Below is a small trained network, with its code and all its weights. Each question gives an input and a target symbol and asks what happens when units are switched off, that is, made to give their printed mean instead of their output.

import numpy as np


def w(rows, s, z=0):
    codes = np.array(rows[::2]) - 128.0
    scale = np.full(codes.shape[1], s)
    scale[-1] = z or s
    return codes * scale


def f(y):
    return y / 2 * (1 + np.tanh(0.7978845608 * (y + 0.044715 * y**3)))


def softmax(a):
    e = np.exp(a - a.max(-1, keepdims=True))
    return e / e.sum(-1, keepdims=True)


def log_softmax(a):
    a = a - a.max(-1, keepdims=True)
    return a - np.log(np.exp(a).sum(-1, keepdims=True))


def net(x, mask):
    ids = ['ΔΘΠΨαεζημφ'.index(c) for c in x.split()]
    T = len(ids)
    res = E[ids] + P[:T]
    r = res
    for j in range(3):
        rows = slice(2 * j, 2 * j + 2)
        q, k, v = (r @ M[0][rows].T for M in (Q, K, V))
        z = softmax(np.where(np.tri(T) > 0, q @ k.T / 2**0.5, -1e9)) @ v
        o = O[0][rows]
        res = res + np.where(mask[j], z, o[:, -1]) @ o[:, :-1]
    y = f(res @ A[0][:, :-1].T + A[0][:, -1])
    res = res + np.where(mask[3:27], y, B[0][:, -1]) @ B[0][:, :-1]
    return log_softmax(res[-1] @ U[:, :-1].T + U[:, -1])


Q, K, V, O, A, B = {}, {}, {}, {}, {}, {}
E = w([
[172,142,161,139,151,140,143,74,104,85,252,163],'Δ',
[150,208,77,107,191,166,103,155,130,1,98,50],'Θ',
[134,133,201,158,181,72,216,228,93,122,157,114],'Π',
[119,108,106,34,169,92,128,134,172,204,226,21],'Ψ',
[83,204,220,144,75,113,97,108,17,99,108,8],'α',
[194,137,235,143,116,124,19,100,199,89,169,135],'ε',
[77,201,165,165,95,94,155,99,209,67,122,129],'ζ',
[161,113,74,149,132,73,231,29,130,75,115,70],'η',
[101,103,112,19,125,75,181,96,150,5,173,58],'μ',
[105,38,178,121,149,134,129,49,29,85,63,85],'φ',
],0.0093)
P = w([
[196,151,132,53,2,207,162,157,133,131,103,133],'0',
[175,141,139,64,46,177,156,132,147,113,116,130],'1',
[163,148,173,82,83,165,153,124,164,92,133,101],'2',
[159,146,179,102,102,150,150,120,159,77,142,95],'3',
[149,139,171,111,117,132,140,119,150,79,147,89],'4',
[139,139,163,120,133,117,132,116,145,80,156,88],'5',
[129,144,169,131,150,102,131,108,135,84,152,94],'6',
[121,138,157,142,163,92,121,110,128,84,161,95],'7',
[111,134,153,153,175,78,118,111,127,75,164,101],'8',
[109,135,142,164,188,66,109,104,107,83,163,103],'9',
[99,125,132,173,192,52,96,109,104,79,177,106],'10',
[90,122,129,172,207,43,81,105,101,74,185,103],'11',
[89,139,133,181,235,42,105,104,86,79,175,112],'12',
],0.0083)
Q[0] = w([
[111,184,134,135,151,86,110,103,115,46,111,47],'h1',
[157,126,196,124,206,39,210,81,138,59,215,66],'h1',
[130,125,106,139,82,215,99,177,107,178,41,183],'h2',
[111,214,194,131,165,113,91,144,109,64,157,70],'h2',
[154,131,143,141,135,136,146,158,160,178,149,181],'h3',
[111,59,65,157,47,179,102,137,172,238,77,254],'h3',
],0.01)
K[0] = w([
[95,112,120,201,248,31,106,117,117,151,233,166],'h1',
[34,171,112,207,255,71,8,105,81,94,155,78],'h1',
[191,104,148,37,13,211,177,116,192,175,134,171],'h2',
[3,17,87,144,249,23,134,52,119,96,174,78],'h2',
[128,122,144,58,4,252,136,89,117,115,52,81],'h3',
[216,173,140,42,32,252,209,179,117,152,106,111],'h3',
],0.0058)
V[0] = w([
[178,80,91,79,189,173,154,140,175,127,223,192],'h1',
[138,65,227,176,121,54,186,130,113,180,240,151],'h1',
[136,128,194,190,196,216,35,168,32,122,55,149],'h2',
[138,3,113,170,190,63,220,47,115,112,35,178],'h2',
[155,140,183,130,39,153,28,52,217,122,92,154],'h3',
[116,246,122,200,148,107,132,222,201,85,120,184],'h3',
],0.0058)
O[0] = w([
[65,83,135,131,90,163,180,74,119,185,167,109,4],'h1',
[137,83,105,122,158,192,122,116,174,183,126,213,83],'h1',
[127,142,138,120,105,109,87,56,165,150,2,94,73],'h2',
[150,51,145,100,76,95,217,153,162,124,95,166,60],'h2',
[54,149,64,145,123,81,102,151,159,77,88,170,87],'h3',
[106,187,167,30,136,132,111,106,101,146,141,199,126],'h3',
],0.0083,0.0025)
A[0] = w([
[133,36,162,131,163,110,123,108,93,118,73,120,218],'n1',
[179,127,160,101,65,121,63,107,132,101,165,129,154],'n2',
[175,129,143,206,75,148,110,119,120,136,172,75,183],'n3',
[197,111,173,23,142,210,164,100,130,184,91,107,212],'n4',
[150,139,171,160,70,96,157,139,94,128,158,97,144],'n5',
[150,133,85,158,199,110,109,162,183,151,135,91,206],'n6',
[109,111,103,131,151,171,82,62,131,118,97,117,238],'n7',
[123,109,101,147,135,85,139,196,143,125,127,66,192],'n8',
[255,109,144,126,120,149,115,151,146,89,156,103,174],'n9',
[112,80,116,141,127,160,150,99,137,111,77,108,250],'n10',
[70,188,114,94,170,147,136,197,171,162,201,100,194],'n11',
[204,130,138,212,160,164,111,146,124,105,168,114,172],'n12',
[180,122,158,49,98,92,118,134,101,80,154,111,135],'n13',
[133,175,165,87,144,144,72,183,121,109,220,147,159],'n14',
[143,118,50,167,162,199,153,175,142,86,161,136,205],'n15',
[139,118,172,175,170,60,130,143,82,179,117,158,130],'n16',
[88,190,103,189,156,117,171,76,177,88,120,154,235],'n17',
[89,126,174,115,82,162,167,24,79,134,187,108,213],'n18',
[127,123,76,79,133,168,166,159,204,74,132,162,252],'n19',
[136,183,162,114,113,59,136,74,119,109,85,101,171],'n20',
[35,131,192,190,56,111,196,129,113,120,136,119,251],'n21',
[143,109,141,122,104,90,153,206,103,95,161,131,150],'n22',
[168,170,79,125,105,153,158,48,200,85,94,112,231],'n23',
[131,146,153,36,105,74,117,152,84,104,128,109,167],'n24',
],0.0066,0.0029)
B[0] = w([
[108,110,129,108,135,189,97,167,129,90,118,137,179],'n1',
[157,204,191,101,172,157,137,74,189,148,113,127,182],'n2',
[158,121,152,192,128,156,165,86,122,164,121,58,187],'n3',
[197,77,194,75,57,126,144,149,197,203,96,176,146],'n4',
[112,138,139,144,128,83,208,76,132,132,122,96,184],'n5',
[141,93,115,166,101,130,68,193,132,170,72,64,178],'n6',
[114,117,142,121,115,174,27,130,122,169,127,132,167],'n7',
[118,85,115,145,90,109,157,184,110,79,73,77,194],'n8',
[220,142,125,168,167,183,174,116,178,96,92,149,229],'n9',
[86,74,108,121,88,196,86,159,113,121,112,124,154],'n10',
[144,103,138,73,90,121,71,192,45,138,144,94,207],'n11',
[205,141,133,205,120,143,153,123,117,150,137,113,215],'n12',
[126,173,138,89,182,144,177,101,164,63,122,131,230],'n13',
[152,180,164,93,150,131,121,149,83,150,176,135,255],'n14',
[163,87,66,147,102,176,124,157,105,127,185,191,174],'n15',
[83,143,67,96,171,127,130,124,166,72,134,179,146],'n16',
[106,125,65,175,85,85,65,108,108,177,148,149,199],'n17',
[86,78,153,126,68,162,154,39,147,187,132,99,183],'n18',
[117,94,70,89,111,150,87,163,165,131,164,255,173],'n19',
[69,147,95,125,161,114,109,92,148,110,111,110,242],'n20',
[51,55,162,128,26,42,150,126,87,208,154,93,178],'n21',
[146,163,135,94,135,58,201,172,130,105,101,144,185],'n22',
[102,113,52,158,131,151,74,71,168,150,123,159,201],'n23',
[94,151,133,53,179,103,158,125,149,74,108,126,230],'n24',
],0.0055,0.0056)
U = w([
[158,120,75,243,123,162,173,67,50,149,196,135,30],'Δ',
[192,184,85,157,205,164,61,176,160,85,85,151,87],'Θ',
[141,111,179,108,131,100,224,206,127,86,125,182,25],'Π',
[187,105,165,102,119,106,141,208,73,177,140,107,128],'Ψ',
[81,179,196,138,152,74,148,60,104,136,100,43,39],'α',
[169,145,202,92,140,200,105,46,233,203,149,201,224],'ε',
[2,133,74,114,89,46,59,168,97,165,150,212,244],'ζ',
[118,65,75,186,101,114,167,118,242,132,34,106,250],'η',
[62,138,94,12,185,145,148,98,112,77,149,147,102],'μ',
[79,28,144,118,86,210,57,161,64,164,125,86,236],'φ',
],0.005,0.0012)

Each question gives the input, a string of symbols that net reads in full, and the target symbol t.
The units are the heads (2 rows each of Q, K, V and O) and the neurons (one row each of A and B). Each row of codes is followed by its name. A weight is (code - 128) times the scale printed after its matrix; where a second scale follows, it is the last column's (O, A, B and U).
mask holds one flag per unit, heads first, then neurons. A switched-off unit (its flag False) gives its mean, the last column of its rows in O or B, instead of its output. The means were averaged over made-up inputs and are rounded, as every weight is.
A unit's drop is (log p(t) with every unit on - log p(t) with that unit switched off) / (log p(t) with every unit on - log p(t) with every unit switched off).
The circuit of an input: a set's keep is (log p(t) with only the set's units on - log p(t) with every unit switched off) / (log p(t) with every unit on - log p(t) with every unit switched off). Starting from the 12 units with the biggest drops (on a tie, the unit counted first), units are removed one at a time, each time the one whose removal leaves the highest keep (on an exact tie, the one counted first), for as long as the keep stays at least 0.8.
circuit, biggest first: the units of the circuit, biggest drop first
k most important neurons: the k neurons with the biggest drops, biggest first
which heads matter: for each layer, one digit per head in row order, 1 if its drop is at least 0.15 and else 0, layers parted by /
drop when u is switched off: that unit's drop, to one decimal
input Π Ψ Π φ α Π α α Θ Π ζ Π φ, target ε: which heads matter	101
input Θ Θ ε, target α: which heads matter	110
input α Δ α φ α, target η: circuit, biggest first	h3, h2, n14
input φ Π α Θ α ε φ α μ Θ φ φ, target η: circuit, biggest first	h2, h3
input α η μ Θ φ Θ η Ψ α α α η, target Θ: circuit, biggest first	h1, n21
input Θ μ Θ Θ α η Θ Δ Θ Π φ, target φ: which heads matter	100
input η Θ φ Π ζ Θ Π α α μ, target Θ: circuit, biggest first	h1, n21, n18
input α Ψ Π α φ Θ, target η: which heads matter	011
input Π Π Π, target ε: circuit, biggest first	h1, h3, n4
input φ Π μ Θ α α α α Ψ Θ η Ψ, target Ψ: which heads matter	011
input α Ψ ζ, target ζ: which heads matter	001
input Θ Ψ α φ α ε, target Θ: which heads matter	101
input Π φ φ φ α η, target η: which heads matter	011
input Θ Θ α Θ Θ φ Θ φ φ Π, target η: circuit, biggest first	h2, h3, n14
input Θ φ α η Δ Ψ, target Ψ: which heads matter	010
input Δ μ η η η μ, target Π: which heads matter	010
input ε η α Ψ Δ, target Δ: which heads matter	011
input ζ Π ε φ α ζ Θ φ α ζ μ η α, target Π: which heads matter	110
input Π α Π Δ, target ε: which heads matter	100
input η φ α Θ Θ Θ Δ, target α: most important neuron	n19
input Θ α φ Δ Ψ, target φ: 2 most important neurons	n11, n6
input ζ η η α, target Π: most important neuron	n22
input α η α φ φ, target η: drop when n5 is switched off	0.0
input μ μ Π Ψ ζ, target ζ: drop when h3 is switched off	0.4
input Θ α η Θ φ α α α Ψ, target Θ: drop when n21 is switched off	0.3
